Each row has two labels, one from each of two sets.
[  3.8  11.1  16.6   6.0  -7.9  55.5   2.2   6.6 -24.1 -12.6 -36.2   5.2
   3.5  10.9 -17.2   1.8  -6.7 -36.7   5.9   5.7  14.5   8.3   4.5  22.3
  -9.2   1.5   3.6 -41.7 -10.9   4.7  -8.8   7.1   9.1 -26.7  10.0]	D, <26>
[-32.1  14.5  12.5   1.8  -3.6  23.5  -1.5   6.9   3.1  -7.1 -19.6  -3.4
   3.0  -3.4   7.8 -44.7   8.4   2.3   7.0 -14.8  16.6  13.2  -6.6  23.1
  46.2   4.2   9.3  15.2  12.6   2.8 -12.1  15.3  17.5   6.9   0.4]	F, <26>
[  8.2 -12.5 -16.3   9.3  -1.3 -19.2  -3.5  -2.4   4.9  31.3  18.3  23.0
 -20.1   4.8  10.2  11.6  -5.4   4.0   5.8   0.6 -14.4  10.2  25.2 -18.2
   7.8 -12.9  -7.7   9.6  17.6  -7.8  -3.3  -8.5   3.4  -4.7   6.7]	T, <37>
[  1.9 -16.3  -5.0   7.2  -4.0  -1.1  -2.4  -7.0   4.4  31.3  -6.1  -2.3
 -30.3   4.4  -1.1 -11.3   2.8   6.4  -1.9  13.8  22.6  13.9  28.1  -6.8
   5.0  -5.1   7.3  -1.4  19.8  -3.1  13.0  11.3  22.2  13.1   3.6]	B, <29>
[ 12.0  -0.1 -19.0 -12.1  10.3 -15.8  -4.3  -5.2   6.5   0.0  35.8  19.8
 -12.5   2.7  26.1  18.4 -16.0   2.7   8.0   2.1  -9.6   0.7   8.9  -4.2
  -3.6  -2.8  -9.5  32.5   5.2  -8.1  -6.9  -8.9   1.1  -8.4   5.1]	L, <35>
[ -7.8  13.6  10.7   4.4  -9.3  31.2  12.5   7.1 -22.6   1.3 -30.4  -3.9
   3.3  11.2 -13.6  -6.1  -7.9 -32.6   6.2  14.8   3.1  -9.5   3.2   0.1
 -12.3  -1.0  -8.7 -36.8   6.4   0.2  -9.6  -4.5  -4.6  -4.3   8.5]	D, <26>
[ 13.3 -18.8  -7.6   2.4   1.1  26.7  -1.8  -3.6 -13.8  -2.9 -26.6  15.2
 -17.0   1.9   5.3  30.8 -15.7 -17.5   3.6  27.0  23.4   6.9  22.4   4.8
  -9.5 -12.7   0.3 -12.7  -6.4  -1.3   2.3  -0.1  15.0  -2.4  12.7]	D, <29>
[ 11.3 -17.5 -29.2  14.7   0.8  -1.6   5.1   2.4   6.9  29.8  13.2   5.9
 -19.8   2.8 -10.4  16.2   1.3 -17.7  -1.3  16.5 -22.7 -11.5  21.1 -17.1
  -0.5  -0.8   1.7   7.2   4.3  15.8  13.5   0.4 -13.9   1.3  -4.8]	T, <37>
[  7.9  -3.9  12.4  27.2   2.9  10.5  -1.7  -1.2 -15.4  22.9  -6.5  -0.1
 -22.5   3.9 -14.1  17.0   0.6 -11.4  30.9   4.2 -25.4   4.9   3.2 -13.3
  24.1  -3.0   9.4 -19.4  14.0  15.9  16.8  11.4   5.4   0.0  -6.9]	F, <34>
[-30.5   8.1  25.5 -10.1  13.1 -11.5  -7.1  26.6   1.6  -8.0  51.0  -9.2
  39.2  -0.2 -16.1 -27.9  -5.2 -11.3   9.7 -61.5 -25.4 -17.6  -6.0  -6.6
  -4.2  10.9  -3.0 -26.7  -8.9 -42.6 -54.2 -31.1 -20.6 -17.4  -9.3]	D, <34>
[  3.3   1.2   5.5 -16.3  -8.7  -6.9  -1.5 -11.5 -15.0   2.3  15.2  15.0
  -2.6  11.9 -10.2  28.4 -12.3  -2.1  16.7   4.4  10.3  -1.5  15.9 -12.3
   7.6  -5.2   0.4 -20.3  -3.5 -14.7  18.1  -1.1   5.0  -7.3   7.3]	D, <35>
[ -3.6 -13.3  -8.3  -4.6  -0.9 -28.4  -7.4  -7.4   9.1  17.0  29.1  14.5
 -10.9   6.9   6.6   7.8   0.2  19.8   8.0  -2.5  -1.8   3.2   9.1  -7.1
   8.2 -12.5  25.8  10.9  22.1 -15.5   0.9   2.2   2.9   1.4   0.8]	B, <35>
[ -7.8   5.1  -8.0 -23.4   1.8 -15.1 -11.9   3.7  13.5   1.8  38.2  17.6
 -10.5   5.4   8.0  15.2  -4.8  15.1   7.6 -21.7  -4.8   9.7   8.6   8.5
  -3.5  -1.1  -4.5  17.5  11.8 -17.1 -19.3 -14.9   4.8 -12.6  -3.7]	L, <35>
[  4.3  16.0 -11.8 -17.2   4.0 -28.3  12.9  14.6  15.7  -0.3  54.6  12.9
   4.6   4.4  12.4  12.8  -6.8  -0.1  -4.0 -12.8 -18.8  -3.6  -3.2 -10.5
  -5.1   1.2 -23.3  14.1  -2.4 -16.3  -6.8 -19.6 -10.3  -9.2   8.5]	L, <35>
[-14.5   0.5  18.0 -18.1  10.6   2.4   9.4   1.0 -10.6   4.3  -0.3  -3.4
  17.3   7.1 -14.0  -7.5   1.7  10.3  10.9  -8.1  17.1   0.0  10.9   3.7
   5.9  -1.3   7.9 -18.3  -3.6  -6.5   1.8  11.0   9.1  -1.1  -2.3]	D, <35>
[ 10.9   3.6 -24.6 -13.8  -1.2  -6.7   1.3   9.5   3.9   5.9  12.4  12.2
 -11.0   5.5  10.1  15.2   1.0 -19.2 -14.3  22.3  10.4 -10.7  16.1 -16.1
 -13.7  -3.6 -11.3   3.2  -7.4  -6.6  -0.3 -12.8  -4.1  -7.0   9.1]	L, <29>
[ -1.1  21.4   6.9  12.0  -7.6  37.2  12.8   3.0 -25.6   4.4 -35.8   6.4
   2.2   7.4 -13.9  24.1  -3.9 -36.4   3.9  16.6  -4.7 -10.4  16.6  18.8
  -9.8   0.8   1.4 -34.0 -19.0   6.5  24.6   5.9  -4.8  -6.0   8.1]	D, <26>
[  3.5   0.0 -10.3  -5.5   6.7 -24.4  -8.2 -10.1  -1.1   9.1  26.3  12.3
 -15.7   4.4  11.6  19.6  -9.9  17.4   9.8  -2.4  11.0  10.9   1.1  -4.6
   4.4  -6.6  -6.8  30.8  12.8  -7.3  -6.9  -1.7   9.2   0.1   4.2]	L, <35>
[ 11.9   2.8   2.6   5.9  -7.3  41.9   6.6   8.0 -24.9   1.2 -33.4  -3.0
  13.6   3.0 -13.4   4.1  -8.9 -31.4   0.7  24.8  13.4 -10.9  13.7  -0.2
  -6.0  -4.1  -0.5 -36.3 -24.3   6.5   3.1  -1.4  -2.5  -1.4   2.8]	D, <26>
[  5.4  -3.7  -5.3 -11.6  -3.9  -1.7  11.0  -7.3  -2.6  21.1  -0.1   4.3
   6.9   7.3 -12.3 -14.8   0.6  -8.3  -5.2  12.2  15.0  -9.0  12.3 -16.4
  -1.5 -21.0  -5.2 -18.6 -10.8 -10.4   0.7   5.5   1.1   0.6  -6.1]	F, <29>
[  5.1  -7.4   2.5  16.2  -6.9  22.6  13.7  -2.8 -16.1  13.0 -15.0   0.8
 -11.4   3.0 -20.3   2.7  -6.1 -10.0   2.9  16.9   2.5   1.9  16.2 -12.5
   2.2  -5.5   7.7 -40.2  -1.2   1.2  -8.9   5.6   0.7  16.4   5.2]	D, <37>
[ 11.5   0.8 -15.3  25.2  -6.6  20.7  -4.8  -1.0 -18.9  31.6  -5.0   5.3
  -2.2   7.5 -13.3  -2.8   2.8 -26.3   8.9   8.3 -17.3  -2.9  24.4  -2.5
   7.2  -0.3  10.2  -8.4   7.0  31.6  15.6   4.1   0.8  -1.5  -0.1]	B, <26>
[ -0.9   1.4   1.3  -8.0  -4.5   0.1   4.5  -6.8  -1.0  13.3  16.2  12.9
  -7.5   7.6  -3.4   5.4  13.4   1.1   3.2   2.0  10.7   3.1  16.4  -4.2
   5.3  -1.4   5.7   8.9   8.0  -6.9  15.4  10.3  14.3 -13.8   8.7]	B, <35>
[ 25.2   7.0   5.1  18.5  -2.6   5.2   4.9  -1.8   1.1  18.8   0.2  10.7
 -15.5   3.1   5.1  21.5  -3.2 -17.4   7.8  10.2 -24.9  -8.2  13.7  -3.4
  -2.6   4.4  -7.1   1.2   5.3  14.4  11.2  -3.3  -7.1 -10.3  -0.7]	B, <34>
[-16.8 -13.7  -0.3  16.4   4.9 -23.4 -17.6  -1.4  17.9  31.8  22.2   1.1
 -25.9   2.8  -6.0 -13.8 -15.7  33.6  17.4 -18.5 -14.6  27.2   8.8   9.6
  17.7  -1.0  14.7  30.4  45.2  -1.2   5.6   5.1  15.3  11.8  -7.0]	B, <34>
[-11.8 -12.3  19.0   7.3   9.0   8.9 -17.6  -0.4 -25.6  -3.6 -22.8 -13.5
   0.9  -0.4 -27.2  -0.7  -2.3  13.3  22.3  -7.0   2.9  14.9  -2.7  -3.8
   5.6   1.8  13.6 -43.8   3.4   2.6   1.5   2.9   6.4  -7.5  -0.3]	D, <34>
[ -9.2 -19.2   8.0   9.8   5.1   5.5 -15.8  -0.2 -17.4   2.0 -12.8   7.0
 -29.6  -2.6  -3.4   5.7  -8.7  10.4  23.9 -10.5   1.3  15.9   1.3   6.2
   4.8   2.6   8.5 -23.3   6.5  -1.8 -42.4   3.0   8.4  -3.0  -1.3]	D, <34>
[ -6.5   1.0  32.5   3.9   1.5  19.0  -1.2  -5.1 -34.3  -5.8   3.6   7.1
  17.5   4.0 -17.7  15.6  -7.8  -3.5  24.9 -19.4 -16.0  -0.9  -6.9  -0.9
   1.2   3.3   7.3 -48.2  -8.7  -6.1 -18.6  -7.5   0.3 -11.9 -13.5]	D, <34>
[ -8.5  -1.6  24.9  19.3   7.6   7.1  -7.6   3.8 -26.1  -6.5  -4.4  -8.1
   2.8   6.1 -15.4  25.0  -2.5   8.0  33.4 -30.5 -38.3  16.2 -10.0  10.3
   3.4   0.5  16.1 -14.1  16.0   6.0 -11.3   5.4  11.9 -21.2  -4.5]	D, <34>
[ 21.7   8.7   5.3  -6.5  -1.8  15.3  15.7  -2.2 -19.5  25.9   3.7   8.6
   5.2  10.9  -9.0  42.3  -5.4 -23.6  11.0  25.4   0.7 -10.7  13.3 -16.6
  -2.3  -6.1  -2.5 -27.6 -18.5   2.9  29.7   4.1  -9.9 -12.1  16.7]	F, <35>
[-2.6 -3.5 -7.5  2.5 -1.0  6.1 -4.3 -2.7 -2.8 18.8  5.1 16.7 -3.5  4.4
 -0.1  7.9 -1.0  9.5  6.8  1.0 13.5  0.5 12.9 -3.5 10.7 -6.9 -6.7  4.5
 13.8 -0.2 13.4 10.4 19.1 -3.0  0.7]	F, <35>
[ -8.6  -0.4  11.3 -29.5  -0.2  21.2   4.3  -3.2 -38.6 -16.0  -6.8   7.8
  32.6  10.6 -15.1  14.8 -13.7  -9.6  16.2  -3.0  19.2  -2.2  -1.3   2.8
  -2.2  -2.7   3.9 -39.4 -19.5 -10.4 -15.7   4.7   6.2 -12.1   8.7]	D, <35>
[  7.2   5.6  16.7   4.0   2.8 -12.1  16.9 -26.0   8.0  17.0  27.9  18.9
 -11.6   5.9   5.0  38.7   1.0  -9.8   8.4  16.5 -13.3  -5.8   5.3  -5.3
   3.8   0.2   0.3  28.3   9.3  -0.6  33.6  10.0   1.7  -7.5   1.1]	T, <35>
[  4.4  -9.2   6.4  -9.3 -10.7  32.2  14.2  -3.5 -35.2  -0.4 -37.7  -8.6
  15.4   1.6 -16.1  -5.4 -15.0 -21.2  -6.6  43.3  42.0 -15.4   8.8  -3.2
  -3.9  -1.8  -2.1 -65.6 -33.7   3.9  10.7   3.7   1.0   7.0   9.7]	D, <29>
[ 21.8  15.4  -0.2 -14.1  -3.5  25.7  14.9 -11.4 -20.1   3.6  20.9   4.3
  16.0  15.4  -9.5  40.7 -13.7 -27.0   1.0  22.2  -1.5 -20.5  18.9 -23.3
  -7.1  -0.6 -10.5 -27.8 -20.3 -14.3  17.4 -23.4 -13.8 -24.3   1.7]	F, <35>
[ -2.2 -18.7  28.3  -6.0 -19.7   9.9  -2.8 -13.4 -30.5  10.2 -34.7  -5.5
   3.6   8.3 -10.1  14.1   2.8  19.8  22.4   7.2  32.6  17.1  -9.0  -2.5
  18.6  -4.5   7.3 -21.8   0.1  -2.7  52.6  27.9  26.0  10.7   1.3]	D, <35>
[  4.6  20.0  21.3 -21.6  -8.0  32.9  20.7   1.8 -20.9  -3.1 -18.5   1.2
  31.9   2.6 -11.2   0.3  -1.8 -30.7   4.0  -3.8   7.2 -37.2  -9.9   8.3
  -7.6   9.2  -4.7 -36.0 -31.5  -0.5   8.4 -41.5  -9.3  -9.4  10.1]	D, <26>

Each row has two labels, one from each of two sets.
[ -5.5 -27.5 -19.4   4.3  -3.5  -5.1  -5.8  10.8 -20.2   1.9   3.4  14.4
 -20.1  28.6   3.6  -3.8  36.7   9.6  -5.9 -16.5  16.7 -15.8 -20.0 -35.6
  -5.6  -1.1  -0.9 -46.7  -6.9   1.0 -14.9  -2.3  31.1  10.0 -55.6]	DL, A
[  4.8   1.3  -2.8  -4.3  -0.4  -5.6  -7.8  11.6  -5.6  -5.4 -14.8   2.0
   4.5   6.8  -7.1  -9.0   7.5   6.4   0.6 -19.7  -5.3  -7.7 -28.9 -31.0
 -20.8  10.1  -7.3 -29.9 -14.7  -7.9 -15.6   0.0  33.1  28.6  -8.7]	RM, P
[ -1.1 -15.6 -13.5   6.2  -0.3   1.6  -5.7   7.7 -11.1  -0.1  -8.6   1.3
 -20.1  15.9   8.5  -9.3   3.6   3.6  -4.9 -18.3   7.3 -12.1 -21.3 -62.3
  -4.9  15.1  -6.5 -50.3 -13.5  11.8 -21.1 -11.6  53.4  19.6 -40.8]	DL, A
[  2.3  -7.2   6.1   1.4   5.6  13.8  15.8  -0.9  16.2   2.3  -4.7  -7.7
 -17.1  12.3   3.9  -7.8  -1.7 -19.8  -5.3   0.8  -6.5   0.3  -9.5 -42.2
 -16.4  32.4 -13.7 -33.7   5.2   4.2 -24.6 -19.7  -0.4  36.8 -12.7]	RM, P
[  4.7  -8.4  -2.6   2.9   1.7   3.9   9.3   0.7  18.2  -2.1 -13.8  -7.4
   8.2  -3.9   0.4 -15.4  -3.1   5.9   4.1  -9.1  -5.2 -13.6  -8.2 -38.0
 -17.6  16.5  -7.1 -28.9   6.7  -8.1 -15.6  -7.7  42.8  32.7  11.7]	RM, P
